The symbols move the elements like this.
PJ χ DS
PJ η TH
PJ ζ MC
PJ ω CQ
GF χ MB
GF η LJ
GF ζ BM
GF ω DZ
DN χ GM
DN η HJ
DN ζ TN
DN ω QF
BQ χ RZ
BQ η JQ
BQ ζ NB
BQ ω FJ
BT χ HM
BT η NH
BT ζ BH
BT ω GT
QF χ CF
QF η DG
QF ζ DN
QF ω HJ
ZF χ NC
ZF η JM
ZF ζ QP
ZF ω DS
DZ χ GN
DZ η HR
DZ ζ GF
DZ ω LJ
FB χ PJ
FB η HN
FB ζ RL
FB ω FZ
BH χ PG
BH η GT
BH ζ FD
BH ω BT
RD χ TJ
RD η TT
RD ζ LH
RD ω SD
LQ χ MP
LQ η FC
LQ ζ JN
LQ ω FG
CQ χ JM
CQ η HG
CQ ζ PJ
CQ ω TH
DT χ HR
DT η FS
DT ζ MR
DT ω FF
QS χ DG
QS η LQ
QS ζ GZ
QS ω JN
QR χ MR
QR η MJ
QR ζ CD
QR ω JD
HN χ TH
HN η MZ
HN ζ FZ
HN ω DJ
ML χ BD
ML η GF
ML ζ RZ
ML ω BM
MP χ DC
MP η MD
MP ζ TG
MP ω TB
CZ χ QL
CZ η GS
CZ ζ TJ
CZ ω RG
BM χ JL
BM η DZ
BM ζ ML
BM ω GF
MT χ LH
MT η JL
MT ζ JF
MT ω BD
QM χ DN
QM η GZ
QM ζ BR
QM ω LC
JM χ QR
JM η NQ
JM ζ DS
JM ω NL
BB χ SN
BB η QP
BB ζ ZL
BB ω SQ
QP χ BZ
QP η DS
QP ζ SQ
QP ω ZF
TM χ SJ
TM η DC
TM ζ LD
TM ω LS
JN χ TG
JN η FG
JN ζ QS
JN ω LQ
CD χ QG
CD η JD
CD ζ NC
CD ω QR
LF χ QP
LF η PJ
LF ζ QN
LF ω MC
SN χ BQ
SN η BZ
SN ζ PN
SN ω DD
GZ χ HJ
GZ η JN
GZ ζ LC
GZ ω QS
GM χ SC
GM η LD
GM ζ HD
GM ω CF
PF χ BB
PF η LF
PF ζ MZ
PF ω QN
NQ χ MJ
NQ η SN
NQ ζ NL
NQ ω PN
MR χ LJ
MR η FF
MR ζ QG
MR ω DT
FS χ JF
FS η ML
FS ζ FF
FS ω RZ
MB χ TT
MB η HH
MB ζ JL
MB ω GN
DS χ CD
DS η NL
DS ζ ZF
DS ω JM
RL χ MC
RL η FZ
RL ζ JH
RL ω FB
PR χ GZ
PR η LT
PR ζ HM
PR ω ZN
TL χ BR
TL η HM
TL ζ GS
TL ω PG
LS χ RQ
LS η ZQ
LS ζ TM
LS ω DC
JQ χ BM
JQ η QG
JQ ζ FJ
JQ ω NR
TB χ ZQ
TB η HD
TB ζ MP
TB ω MD
NH χ ZN
NH η CZ
NH ζ GT
NH ω TJ
DC χ SZ
DC η TR
DC ζ LS
DC ω ZQ
GJ χ PZ
GJ η RQ
GJ ζ MN
GJ ω SJ
BN χ GS
BN η BH
BN ζ TT
BN ω FD
PC χ TD
PC η MT
PC ζ HR
PC ω JF
HH χ FD
HH η TD
HH ζ GN
HH ω HC
HJ χ LD
HJ η TG
HJ ζ QF
HJ ω DG
HC χ BH
HC η QQ
HC ζ HH
HC ω TD
LT χ JN
LT η TP
LT ζ ZN
LT ω QL
SC χ JJ
SC η GJ
SC ζ LL
SC ω MN
DD χ FJ
DD η NC
DD ζ SN
DD ω BZ
RQ χ RL
RQ η DR
RQ ζ SJ
RQ ω SZ
NB χ FS
NB η FJ
NB ζ MJ
NB ω BQ
TJ χ LT
TJ η RG
TJ ζ NH
TJ ω CZ
BP χ HN
BP η JJ
BP ζ DR
BP ω GD
FG χ TB
FG η TN
FG ζ LQ
FG ω FC
TT χ RG
TT η FD
TT ζ SD
TT ω BN
LH χ NH
LH η SD
LH ζ QQ
LH ω RD
HD χ LL
HD η CF
HD ζ MD
HD ω GM
LJ χ HH
LJ η PC
LJ ζ DZ
LJ ω HR
RJ χ PF
RJ η JH
RJ ζ JJ
RJ ω PZ
DG χ TM
DG η MP
DG ζ HJ
DG ω TG
MN χ RJ
MN η SJ
MN ζ SC
MN ω GJ
PN χ NB
PN η DD
PN ζ NQ
PN ω SN
JF χ QQ
JF η BD
JF ζ PC
JF ω MT
JD χ DT
JD η NB
JD ζ QR
JD ω MJ
SZ χ FB
SZ η BP
SZ ζ RQ
SZ ω DR
QN χ SQ
QN η MC
QN ζ PF
QN ω LF
NC χ NR
NC η QR
NC ζ BZ
NC ω CD
NF χ FC
NF η QM
NF ζ TP
NF ω BR
RG χ TP
RG η TL
RG ζ CZ
RG ω GS
SQ χ DD
SQ η ZF
SQ ζ BB
SQ ω QP
TP χ FG
TP η BR
TP ζ QL
TP ω NF
TD χ BT
TD η LH
TD ζ HC
TD ω QQ
NR χ GF
NR η MR
NR ζ JQ
NR ω QG
MZ χ ZL
MZ η QN
MZ ζ DJ
MZ ω PF
TN χ HD
TN η QF
TN ζ FC
TN ω DN
TR χ BP
TR η SC
TR ζ ZQ
TR ω LL
DR χ FZ
DR η GD
DR ζ SZ
DR ω BP
BZ χ JQ
BZ η CD
BZ ζ DD
BZ ω NC
QQ χ GT
QQ η RD
QQ ζ TD
QQ ω LH
FZ χ CQ
FZ η DJ
FZ ζ FB
FZ ω HN
GT χ PR
GT η TJ
GT ζ BT
GT ω NH
JL χ SD
JL η GN
JL ζ BD
JL ω MB
SD χ CZ
SD η BN
SD ζ RD
SD ω TT
HR χ HC
HR η JF
HR ζ LJ
HR ω PC
MC χ ZF
MC η CQ
MC ζ LF
MC ω PJ
GD χ DJ
GD η RJ
GD ζ BP
GD ω JJ
FC χ MD
FC η DN
FC ζ FG
FC ω TN
CF χ MN
CF η TM
CF ζ GM
CF ω LD
JH χ LF
JH η FB
JH ζ PZ
JH ω RL
JJ χ MZ
JJ η PZ
JJ ζ GD
JJ ω RJ
RZ χ MT
RZ η BM
RZ ζ FS
RZ ω ML
TG χ LS
TG η TB
TG ζ DG
TG ω MP
LL χ GD
LL η MN
LL ζ TR
LL ω SC
GN χ BN
GN η HC
GN ζ MB
GN ω HH
QL χ LQ
QL η NF
QL ζ LT
QL ω TP
TH χ NL
TH η ZL
TH ζ CQ
TH ω HG
DJ χ HG
DJ η PF
DJ ζ HN
DJ ω MZ
QG χ DZ
QG η DT
QG ζ NR
QG ω MR
MJ χ FF
MJ η BQ
MJ ζ JD
MJ ω NB
NL χ JD
NL η PN
NL ζ JM
NL ω NQ
LD χ GJ
LD η LS
LD ζ CF
LD ω TM
PG χ QM
PG η PR
PG ζ TL
PG ω HM
PZ χ QN
PZ η RL
PZ ζ RJ
PZ ω JH
BD χ RD
BD η MB
BD ζ MT
BD ω JL
MD χ TR
MD η GM
MD ζ TB
MD ω HD
FD χ TL
FD η BT
FD ζ BN
FD ω BH
FF χ PC
FF η RZ
FF ζ DT
FF ω FS
SJ χ JH
SJ η SZ
SJ ζ GJ
SJ ω RQ
FJ χ ML
FJ η NR
FJ ζ BQ
FJ ω JQ
GS χ NF
GS η PG
GS ζ RG
GS ω TL
ZQ χ DR
ZQ η LL
ZQ ζ DC
ZQ ω TR
HM χ LC
HM η ZN
HM ζ PG
HM ω PR
LC χ QF
LC η QS
LC ζ QM
LC ω GZ
HG χ NQ
HG η BB
HG ζ TH
HG ω ZL
ZL χ PN
ZL η SQ
ZL ζ HG
ZL ω BB
ZN χ QS
ZN η QL
ZN ζ PR
ZN ω LT
BR χ TN
BR η LC
BR ζ NF
BR ω QM

The rows follow the links: the fewer symbols apart two elements are, the more alike their rows tend to be.

Each row is also shifted at random along 5 hidden directions that mean nothing.

Some elements, each with a row of numbers:
GT: [   7,   16,   13,   12,  -17,  -26,  -19,  -15,   54,  -20,  -15,   -9,   -9,  -12,    2,   21,   25,  -22,  -22,   -9,  -47,    0,   12,   11,  -35,  -14,  -58,    4,    2,   26,    9,  -19,   23,    2,   10,  -17,    7,   11,  -31,    7,    5,  -28,    7,    9,   23,  -29,   -9,  -20,   26,   35,   29,   -5,   -6,    3,  -23,    6]
JD: [  43,   -4,   27,  -16,   17,   -9,   14,   36,  -12,   18,   26,  -12,   -7,   24,    3,  -39,  -67,   33,   23,   -9,   41,   -2,    9,   24,    9,   12,   48,  -10,   35,  -61,   15,   30,  -17,   -1,   -7,   45,  -19,  -13,   -8,  -19,   -2,   -4,    8,  -34,   18,   29,    3,    1,  -40,   -5,    3,   31,  -59,  -13,   38,    6]
QR: [  -4,  -27,   19,   -2,   11,  -16,   25,    2,    0,   30,   58,   58,   -2,   30,   29,  -18,  -23,   29,   25,   32,   34,    0,   -8,  -12,   16,  -25,   25,  -42,   27,   12,   10,   -6,   -8,    1,   18,   19,  -26,    4,   10,  -27,   -7,   -2,  -10,  -10,   -8,   42,  -34,   29,  -38,  -19,   -2,   -7,   18,   -8,   24,   21]
LT: [ -76,   22,    5,   35,   17,  -11,  -11,  -13,   35,  -20,   21,  -24,   13,  -18,  -12,   19,  -19,   -7,  -40,    2,  -12,    1,   33,  -10,   27,    1,    9,    3,   13,   26,    4,   -2,    1,    8,    9,  -16,   27,    5,  -13,    7,  -20,  -12,   36,   28,   18,  -24,  -18,  -31,   13,   28,   26,  -22,  -22,  -31,  -34,   -4]
DS: [ -11,  -25,  -29,  -26,  -24,   34,   22,   16,  -16,   -2,    7,   12,   23,   19,  -19,  -22,   -3,    9,   38,   41,   33,    0,  -23,   -5,   30,  -20,    5,   -9,   -9,    7,   -4,   22,   27,   -5,    2,    4,   -4,   13,   11,  -12,  -30,    7,  -24,  -17,  -17,    4,   -5,   33,    1,    8,  -25,  -35,   14,   33,   35,   25]
MR: [  73,  -11,   -1,  -10,  -23,    1,   16,   17,   38,  -11,   31,   -6,   21,   18,  -20,  -22,  -34,   13,   22,   35,   22,   -1,    5,   12,   24,  -29,   -6,  -19,   23,    6,   18,   23,   38,    1,   11,   11,   -1,   18,  -21,  -21,  -40,  -26,    0,  -18,   17,   -7,  -23,    8,   -1,   45,   11,  -34,  -33,   15,   27,   37]
BM: [ -49,  -14,    4,  -20,   -7,   14,  -12,   60,  -26,   10,  -21,   42,    1,   32,    8,  -11,    5,   44,   19,   39,   37,   -2,   -6,   39,  -14,    0,    8,   10,   26,  -23,   23,   19,   34,   -6,    8,    0,  -29,  -14,    0,    9,    2,   -8,  -18,  -31,   -7,   14,   -1,   18,   -4,   -3,    1,   19,  -17,   13,   15,   27]
FJ: [ -70,  -14,   -9,  -48,  -22,   34,  -11,   71,  -53,   11,  -61,   26,   -7,   34,    1,  -20,   23,   35,   38,   21,   34,   -3,  -25,   52,  -34,   12,   -2,   29,    3,  -53,   13,   28,   33,  -13,   -9,    9,  -33,  -20,    6,   14,   17,    5,  -38,  -49,  -17,   12,   31,   28,    4,  -16,  -20,   38,  -15,   36,   33,   19]
HH: [  45,   -2,   -5,    4,    2,   28,  -18,   71,   -9,  -10,   -2,   32,   25,   25,  -15,   -4,  -14,   57,   -6,   70,   52,   -2,   21,   37,   28,    0,   30,   16,   44,   -1,   29,   31,   57,   -1,   20,  -17,   -9,  -10,   -6,   16,  -33,  -21,    8,  -14,    0,   -7,  -18,    3,    9,   27,   16,  -11,  -42,   -8,   -7,   40]
ZL: [ -80,  -21,  -21,  -41,  -59,    2,   25,  -46,   17,   -5,  -31,  -12,   -6,   -1,   -3,   -6,   53,  -55,   44,  -22,  -45,    2,  -52,  -16,  -40,  -32,  -81,  -14,  -59,   17,  -18,  -15,   12,   -6,  -12,    7,   -2,   30,   -3,  -15,   11,    4,  -50,  -15,  -10,   -9,   17,   30,   21,    6,  -30,  -19,   56,   65,   36,    2]
SN: [ -40,  -22,   17,  -26,   -4,  -15,   13,    2,  -21,   32,    1,   37,  -22,   23,   32,  -16,    8,    9,   35,  -10,    8,   -2,  -28,    6,  -35,   -6,   -5,  -18,   -1,  -23,    1,   -7,  -17,   -6,   -2,   27,  -34,   -5,   10,  -16,   28,    7,  -29,  -26,   -9,   37,    4,   27,  -28,  -37,  -15,   33,   21,   13,   32,    1]
GM: [ -60,   20,  -40,    5,   -9,   36,   -5,  -14,   -2,  -37,  -25,  -71,   27,  -30,  -49,    8,   -2,  -31,  -19,  -11,  -12,    2,    8,  -13,   35,   15,   -2,   29,  -32,    7,  -20,   18,    8,    1,  -16,  -18,   45,    8,    2,   16,  -27,   10,   15,   22,   -1,  -45,   23,  -22,   36,   30,   -9,  -34,  -10,    7,  -15,  -15]
JM: [   0,  -11,  -27,  -32,  -34,   25,   25,    8,    8,  -18,   -3,  -43,   23,    9,  -37,  -31,  -22,  -11,   37,    8,   15,   -1,  -18,    7,   21,  -15,  -11,   -4,  -15,  -14,   -3,   32,   27,   -4,  -11,   17,   10,   18,   -7,  -17,  -34,   -4,  -17,  -25,    3,  -15,    9,   14,   10,   35,  -18,  -32,  -19,   40,   44,   17]
JQ: [ -76,  -14,   49,   -8,   11,  -54,   15,  -14,   13,   39,   32,   38,  -38,   20,   52,  -13,  -11,    8,   22,  -28,   -8,    0,  -12,    3,  -46,  -13,   -7,  -36,   20,  -18,   10,  -23,  -34,    1,    5,   37,  -39,   -5,   -6,  -27,   38,   -7,  -13,  -22,   10,   49,  -12,   15,  -46,  -32,    8,   42,    7,   -7,   24,   -2]
MN: [-110,  -11,  -40,    6,    5,   37,   10,  -18,  -40,   -1,    1,   17,   18,  -11,   -9,   12,   27,   -7,   -3,   24,   13,    2,  -14,  -37,   37,    3,   19,    5,  -29,   32,  -24,   -4,   -5,    0,    1,  -25,   16,    5,   35,    8,  -12,   30,   -8,   25,  -36,    0,   -1,   19,   13,  -25,  -28,  -32,   55,    4,  -14,   -8]
PN: [-115,  -35,  -70,  -48,  -71,   71,   17,   27,  -16,  -26,  -41,   22,   44,   21,  -43,  -12,   53,   -2,   50,   78,   24,    1,  -45,    2,   21,  -37,  -46,    9,  -40,   40,   -5,   28,   86,  -13,    6,  -27,    2,   31,   10,    3,  -48,    1,  -54,  -20,  -36,  -29,    1,   50,   48,   35,  -38,  -69,   45,   77,   32,   50]
QP: [  19,  -21,  -19,  -19,  -41,    0,   39,  -44,   43,  -13,   30,  -16,   17,   -2,  -18,  -15,    0,  -37,   35,    7,  -15,    2,  -27,  -30,   16,  -45,  -44,  -35,  -28,   37,  -11,   -1,   18,    0,    2,   11,   11,   39,   -8,  -32,  -30,   -9,  -24,   -2,    2,  -10,  -18,   24,    8,   34,  -14,  -56,   31,   40,   35,   18]
QQ: [ -17,   -4,  -19,    9,   13,   51,  -25,   94,  -34,  -12,   -5,   42,   39,   29,  -21,   -1,  -17,   77,  -12,   94,   76,   -3,   27,   41,   51,    9,   55,   30,   52,   -2,   31,   43,   65,   -4,   24,  -30,   -7,  -18,    5,   26,  -45,  -10,   13,   -9,  -11,  -10,  -16,    5,   13,   20,   13,  -16,  -44,  -14,  -14,   46]
NQ: [-130,    1,   10,  -25,   -7,  -12,   28,   -9,   13,    1,   19,  -64,   -4,    0,  -16,  -38,  -58,  -15,   30,  -42,    3,    0,   -5,    3,    4,    2,    8,  -13,   -4,  -51,   -3,   24,  -22,   -2,  -24,   48,    3,    5,  -15,  -29,   -4,   -4,    3,  -29,   24,    6,   18,   -6,  -24,   15,   -7,    9,  -46,   11,   50,   -8]
FC: [ 230,   20,  -25,   21,   10,   30,  -20,   20,   -5,  -29,  -13,  -26,   26,  -15,  -36,   14,   -9,    7,  -31,   23,   12,    0,   27,    5,   38,   15,   21,   28,    7,   10,    2,   20,   23,    3,    2,  -30,   29,   -4,   -1,   23,  -28,   -2,   27,   21,    0,  -33,    1,  -22,   28,   27,   10,  -26,  -25,  -17,  -31,    0]
ZF: [ -71,  -27,  -27,  -16,   -4,   37,   28,   21,  -25,    6,   31,   18,   29,   19,  -20,  -26,  -28,   25,   32,   51,   54,    2,  -14,  -12,   56,  -14,   39,  -16,    3,    5,   -3,   29,   19,   -4,    6,    8,   -1,    9,   20,  -15,  -40,   11,  -12,  -11,  -21,   12,  -16,   30,  -10,    4,  -23,  -40,    5,   12,   32,   26]
JJ: [   9,   -8,  -11,  -14,  -13,   -6,   12,  -51,  -12,   10,  -17,   -4,  -18,  -14,   14,    7,   41,  -43,   14,  -41,  -37,    1,  -32,  -28,  -29,   -5,  -34,   -7,  -49,   10,  -27,  -25,  -31,   -1,  -14,    4,    1,    7,   16,   -7,   30,   22,  -26,    7,  -18,    7,   19,   13,    2,  -31,  -27,    7,   59,   22,    7,  -26]
FD: [ -28,   16,   41,   38,   17,  -59,    0,  -37,   79,   -4,   57,   -9,  -10,  -11,   17,   12,  -33,  -11,  -31,  -19,  -32,    2,   35,  -10,   -3,  -21,  -14,  -30,   31,   29,   14,  -24,  -13,   14,   17,    6,    8,   14,  -34,  -18,   -7,  -36,   36,   22,   40,   -3,  -38,  -31,  -11,   32,   45,  -10,  -24,  -38,  -20,    1]
GZ: [ 109,   23,   -9,    5,   20,   31,  -44,   57,  -53,   -6,  -64,   -1,   -2,   -4,   -8,   17,   21,   27,  -29,    3,   15,   -3,   18,   39,  -12,   47,   27,   57,    9,  -38,    6,   13,   10,   -5,   -9,  -24,    1,  -35,    9,   45,   20,   12,   11,   -1,  -10,  -14,   34,  -19,   20,  -18,    2,   42,  -30,  -14,  -33,  -13]
TH: [  58,  -24,    3,  -12,    7,   -3,   27,  -11,  -22,   29,   30,   29,   -6,   15,   19,  -17,   -9,   10,   28,    4,   21,    1,  -22,  -19,    8,   -8,   24,  -26,   -3,   -4,   -8,   -3,  -24,   -1,   -1,   21,  -18,    2,   20,  -19,    6,   16,  -18,   -9,  -17,   36,   -9,   27,  -30,  -34,  -22,    2,   29,    4,   26,   -2]
HC: [ -41,   -3,    6,  -11,  -32,   -8,  -22,   18,   23,   -9,  -42,   30,   -9,   10,   11,   17,   51,    0,    3,   16,  -26,    0,   -8,   29,  -50,  -17,  -61,   11,    0,   17,   17,  -14,   45,   -5,   12,  -21,  -17,    6,  -20,   12,   13,  -22,  -22,  -12,    4,  -14,   -1,    6,   27,   20,   14,    7,   10,   26,   -9,   22]
FG: [  84,    5,   18,   34,   29,  -26,  -19,  -24,  -12,   20,    1,   55,  -25,   -9,   44,   36,   43,    3,  -32,   -6,  -22,    2,    4,  -18,  -25,   10,    2,   -3,    1,   31,   -4,  -44,  -30,    4,   13,  -25,  -10,  -13,   18,   16,   37,   12,    5,   31,  -15,   19,  -12,   -5,   -7,  -47,    9,   24,   51,  -30,  -46,  -23]
PF: [  37,  -19,  -25,  -13,  -36,    0,   38,  -61,   32,  -10,   26,  -17,   13,   -9,  -14,   -7,   15,  -48,   28,   -3,  -26,    3,  -30,  -43,   15,  -37,  -42,  -33,  -43,   43,  -22,  -11,    0,    1,   -2,    4,   15,   38,    2,  -28,  -21,    4,  -22,   11,   -7,   -8,  -11,   21,    9,   18,  -21,  -54,   51,   34,   25,    4]
JL: [ -96,   -9,   15,   -4,  -27,  -24,   -9,   -3,   35,    1,  -12,   40,  -13,   13,   23,   13,   44,   -7,    5,   12,  -28,    0,  -10,   14,  -47,  -30,  -61,  -12,    2,   30,   15,  -24,   32,   -1,   17,  -12,  -18,   12,  -19,    0,   14,  -24,  -19,   -7,    5,   -3,  -15,   10,   10,   13,   15,    2,   24,   19,   -4,   21]
BP: [ -42,   13,  -21,  -23,    5,   32,   -1,   12,  -56,   -3,  -47,  -61,   -3,  -14,  -26,  -15,  -10,  -13,    9,  -45,    6,   -2,  -10,   10,   -1,   42,   25,   36,  -31,  -63,  -22,   24,  -27,   -5,  -36,   17,   13,  -19,   16,   11,   16,   30,   -4,  -14,   -8,   -7,   55,   -7,    4,  -21,  -30,   30,  -21,   12,   17,  -33]
LL: [ -81,  -26,  -61,    4,   -2,   65,   -1,    6,  -67,   -2,  -21,   65,   31,    1,   -8,   25,   66,   15,   -1,   71,   33,    1,  -25,  -32,   42,   -1,   21,   14,  -32,   58,  -22,   -3,   27,   -5,   16,  -54,    7,    1,   50,   27,  -20,   38,  -28,   30,  -63,   -4,   -6,   39,   28,  -32,  -40,  -46,   89,   16,  -27,   11]
TM: [ -47,   13,  -53,  -13,   -5,   69,  -18,   35,  -62,  -25,  -65,  -37,   26,  -13,  -46,    4,   21,    3,   -8,   11,   20,   -1,   -4,   11,   26,   37,   25,   57,  -30,  -24,  -18,   33,   20,   -7,  -21,  -26,   27,  -17,   23,   35,  -13,   28,   -2,    5,  -25,  -32,   45,   -6,   40,    0,  -29,   -6,   -6,   16,  -13,  -11]
JN: [ -60,    2,   17,   44,   23,  -36,   -5,  -58,   24,   12,   29,   43,  -16,  -18,   38,   39,   36,  -18,  -37,   -8,  -37,    1,    5,  -41,  -10,  -11,  -14,  -22,   -4,   64,   -8,  -54,  -30,    8,   19,  -27,    4,    7,    9,    3,   18,    3,   14,   46,   -7,    9,  -30,   -7,   -3,  -24,   15,   -8,   61,  -31,  -47,  -19]
GJ: [-119,    4,   -7,    5,   22,    2,    8,  -32,  -33,   12,    0,  -14,  -11,  -17,    8,    4,    2,  -19,   -6,  -37,  -10,    1,   -9,  -28,    4,   21,   22,    2,  -26,  -11,  -26,  -12,  -50,    3,  -19,    6,    8,   -9,   24,   -1,   21,   30,    2,   14,  -14,   14,   19,   -3,  -12,  -39,  -21,   16,   28,  -11,   -5,  -34]
HJ: [  46,   17,  -38,    9,  -11,   36,  -16,    0,   -4,  -35,  -34,  -38,   25,  -25,  -41,   18,   18,  -18,  -23,   10,  -11,    0,   11,   -4,   26,   12,  -10,   33,  -23,   20,  -10,   12,   25,    1,   -6,  -34,   35,    5,    1,   24,  -23,    5,   10,   23,   -7,  -45,   14,  -17,   44,   29,   -4,  -31,   -1,    8,  -27,   -4]
LD: [-116,    6,   -4,   22,   48,   13,   -4,   -1,  -59,   16,   10,   13,   -1,   -9,    9,   10,  -10,   18,  -22,   -6,   26,    0,   10,  -20,   30,   36,   69,   12,    3,  -12,  -16,   -2,  -45,    3,   -4,   -6,    6,  -25,   36,   13,   14,   35,   20,   24,  -22,   19,    6,   -7,  -18,  -50,  -12,   17,   14,  -40,  -24,  -31]
ZQ: [  66,    5,  -43,  -14,  -21,   41,  -10,   -5,  -31,  -20,  -60,  -26,   10,  -18,  -26,   14,   48,  -27,   -3,   -7,  -17,    1,  -18,   -4,   -3,   13,  -24,   36,  -45,    5,  -22,    4,   13,   -5,  -16,  -24,   18,   -1,   16,   24,    3,   21,  -17,   10,  -20,  -30,   34,    2,   38,   -2,  -26,  -11,   29,   29,  -10,  -13]

From each start, follow one symbol. Which element do you reach?
Answers are names.
start [ -44,   -6,   30,  -19,  -18,  -29,  -20,   19,    5,   18,  -40,   48,  -36,   20,   38,    7,   47,    6,   13,   -9,  -25,   -1,  -16,   35,  -78,   -9,  -53,    3,    7,  -11,   18,  -23,   15,   -7,    6,    2,  -38,   -9,  -14,    6,   44,  -17,  -29,  -25,    4,   14,    6,   11,   -3,  -16,   10,   47,   11,   20,    4,    8]
χ QQ
start [-189,  -17,   17,   -1,   18,  -16,   34,  -11,    6,   21,   70,    7,    2,   17,   10,  -29,  -61,   18,   22,    7,   34,    0,    2,  -19,   34,  -14,   45,  -43,   23,  -10,    3,   10,  -26,    2,    3,   36,   -9,    7,    5,  -35,  -17,    1,    8,   -9,    6,   33,  -26,   12,  -44,   -6,   -2,  -10,  -12,  -16,   33,    8]
η CD
start [ -15,  -12,  -30,    3,   19,   40,    8,    5,  -60,    9,    5,   21,   16,    0,   -6,    2,    5,   17,    1,   25,   38,    0,  -11,  -24,   43,   17,   52,    8,  -12,    6,  -20,    7,  -15,   -1,   -2,  -13,    6,   -9,   41,    8,  -10,   34,   -3,   14,  -36,   13,    4,   19,   -3,  -36,  -30,  -15,   33,   -7,   -6,   -7]
ζ RQ
start [ -53,   -2,  -27,  -18,   -7,   28,    4,  -11,  -43,    0,  -37,  -22,   -1,  -13,  -11,    0,   23,  -21,    9,  -24,   -6,    1,  -22,  -10,   -4,   19,    1,   20,  -40,  -15,  -24,    2,  -18,   -6,  -20,   -1,   11,   -6,   23,    8,   14,   29,  -18,    1,  -21,   -2,   34,    7,    9,  -26,  -33,    9,   27,   18,    5,  -24]
ζ SZ
start [  65,   10,   35,    9,    1,  -42,  -36,   -2,   12,   16,  -42,   45,  -44,    0,   49,   34,   64,   -7,  -21,  -26,  -49,    0,   -1,   23,  -86,    4,  -54,   10,    4,    7,   12,  -44,   -4,   -2,    8,  -17,  -29,  -15,  -12,   20,   59,  -14,  -11,    0,    4,    7,    5,   -7,    6,  -25,   22,   54,   25,   -4,  -32,  -11]
ζ NH
start [   4,   -1,   16,    8,  -23,  -27,  -16,   -7,   46,   -5,  -10,   33,  -10,    4,   19,   22,   43,   -9,   -8,   14,  -34,    0,   -1,   12,  -41,  -28,  -62,   -9,    4,   39,   17,  -26,   34,    0,   21,  -19,  -12,   13,  -24,    3,    9,  -30,  -11,    2,   10,  -11,  -20,    1,   18,   21,   24,   -6,   18,   12,  -19,   19]
ω RD
start [ -54,   -9,    8,  -42,  -30,   -3,    3,   19,   -6,    8,  -38,  -10,  -19,   17,    5,  -22,    9,   -6,   36,  -22,   -7,   -1,  -23,   31,  -47,   -3,  -33,    5,  -10,  -42,    6,    9,   10,   -8,  -15,   28,  -23,   -4,  -12,   -6,   22,   -6,  -30,  -41,    7,    8,   27,   13,   -5,   -1,  -10,   34,  -16,   37,   40,    6]
ζ JD
start [  24,   13,   45,   56,   52,  -50,   -7,  -24,   35,   15,   70,   26,  -11,   -8,   33,   21,  -33,   17,  -47,   -2,   -4,    1,   42,  -21,   15,   -1,   36,  -27,   44,   29,   10,  -28,  -37,   14,   23,   -2,    1,   -6,   -9,   -7,    3,  -13,   46,   35,   18,   20,  -43,  -26,  -29,   -9,   40,    4,   -8,  -66,  -40,  -11]
χ LC
start [ 185,   13,  -32,   22,   17,   38,   -6,   10,  -15,  -23,    9,  -29,   33,  -17,  -40,    6,  -23,    8,  -26,   27,   25,    1,   23,  -15,   63,   17,   42,   19,    3,   12,   -9,   23,    8,    3,    0,  -23,   35,   -2,   11,   15,  -40,   11,   27,   26,   -6,  -26,   -2,  -16,   18,   18,   -2,  -37,  -16,  -19,  -23,   -2]
ζ MD
start [  30,   -7,  -12,   31,   23,   -5,   24,  -58,   10,    4,   63,    8,   14,  -20,    1,   11,  -11,  -17,  -14,    8,   -1,    4,    2,  -60,   51,  -14,   26,  -32,  -12,   53,  -23,  -21,  -33,    8,   11,  -11,   24,   17,   22,  -14,  -21,   17,   16,   42,  -13,    7,  -32,    4,  -11,  -11,   -6,  -48,   49,  -23,  -16,  -13]
η GJ
start [  57,  -20,  -25,  -27,  -32,   30,   22,   24,    2,  -11,    6,   -2,   27,   19,  -28,  -27,  -14,    9,   36,   39,   32,   -1,  -16,    7,   29,  -22,   -4,   -7,   -3,    2,    6,   31,   41,   -5,    4,    6,    0,   16,   -2,  -13,  -39,   -7,  -20,  -22,   -5,   -5,   -7,   24,    8,   30,  -14,  -38,   -9,   33,   36,   33]
χ FJ
start [ -60,   17,   37,   33,   47,  -40,  -19,  -26,  -12,   25,    5,   19,  -36,  -17,   42,   26,    7,   -3,  -38,  -47,  -26,    0,   16,  -13,  -30,   28,   20,    2,   10,   -4,   -8,  -38,  -61,    6,   -1,   -1,   -7,  -23,    9,   10,   49,   14,   23,   26,    1,   23,    2,  -23,  -23,  -51,   15,   51,   14,  -47,  -37,  -42]
ζ JN
start [ 195,   -1,    0,   10,   12,  -12,   27,  -49,   16,    1,   47,  -30,    5,  -17,   -5,   -8,  -34,  -27,   -1,  -26,   -8,    2,    1,  -40,   31,   -6,   16,  -24,  -13,   12,  -18,   -6,  -37,    6,   -7,   16,   20,   14,    7,  -22,  -13,   11,   13,   18,    4,    6,  -10,   -5,  -15,   -2,   -8,  -23,   12,  -12,    7,  -18]
η RJ
start [  43,    8,    3,   12,   34,   -2,    2,  -20,  -31,   14,    8,   -9,  -11,  -14,   10,    4,  -10,   -5,  -14,  -30,    1,    2,    4,  -21,    9,   26,   38,    4,  -10,  -15,  -18,   -8,  -51,    2,  -13,    6,    8,  -15,   23,    4,   19,   26,   14,   17,  -11,   14,   14,   -9,  -18,  -38,  -12,   21,   10,  -26,  -12,  -34]
η SC
start [-156,   13,   29,   17,   27,  -21,  -21,   28,    3,    7,    7,   12,  -11,    7,   17,    5,  -21,   29,  -22,    0,   11,   -3,   26,   23,   -8,   15,   24,    6,   37,  -19,   20,    1,   -5,    4,    7,    2,  -11,  -19,  -11,    9,   11,  -12,   23,   -2,   15,    9,   -7,  -19,  -14,   -3,   25,   31,  -37,  -32,  -16,    0]
η FD
start [ -82,   -6,  -11,   38,   20,   -9,   24,  -74,   19,    2,   65,   13,   15,  -24,    5,   18,   -1,  -27,  -20,    7,  -11,    5,    1,  -71,   49,  -18,   16,  -36,  -16,   70,  -25,  -30,  -32,   10,   15,  -17,   26,   22,   22,  -15,  -21,   16,   18,   53,  -14,    4,  -38,    0,   -6,   -9,   -5,  -54,   61,  -25,  -26,  -12]
ω ZQ
start [ -75,   -4,   34,   43,   44,  -33,  -18,   -2,   -4,   31,   35,   90,  -18,    9,   55,   33,   20,   34,  -34,   28,    6,   -1,   18,  -10,   -8,   -1,   26,  -15,   39,   39,   14,  -38,  -16,    6,   31,  -22,  -24,  -14,   12,    8,   23,   -1,   15,   27,  -11,   32,  -40,    1,  -22,  -42,   25,   18,   36,  -48,  -47,    1]
χ TP
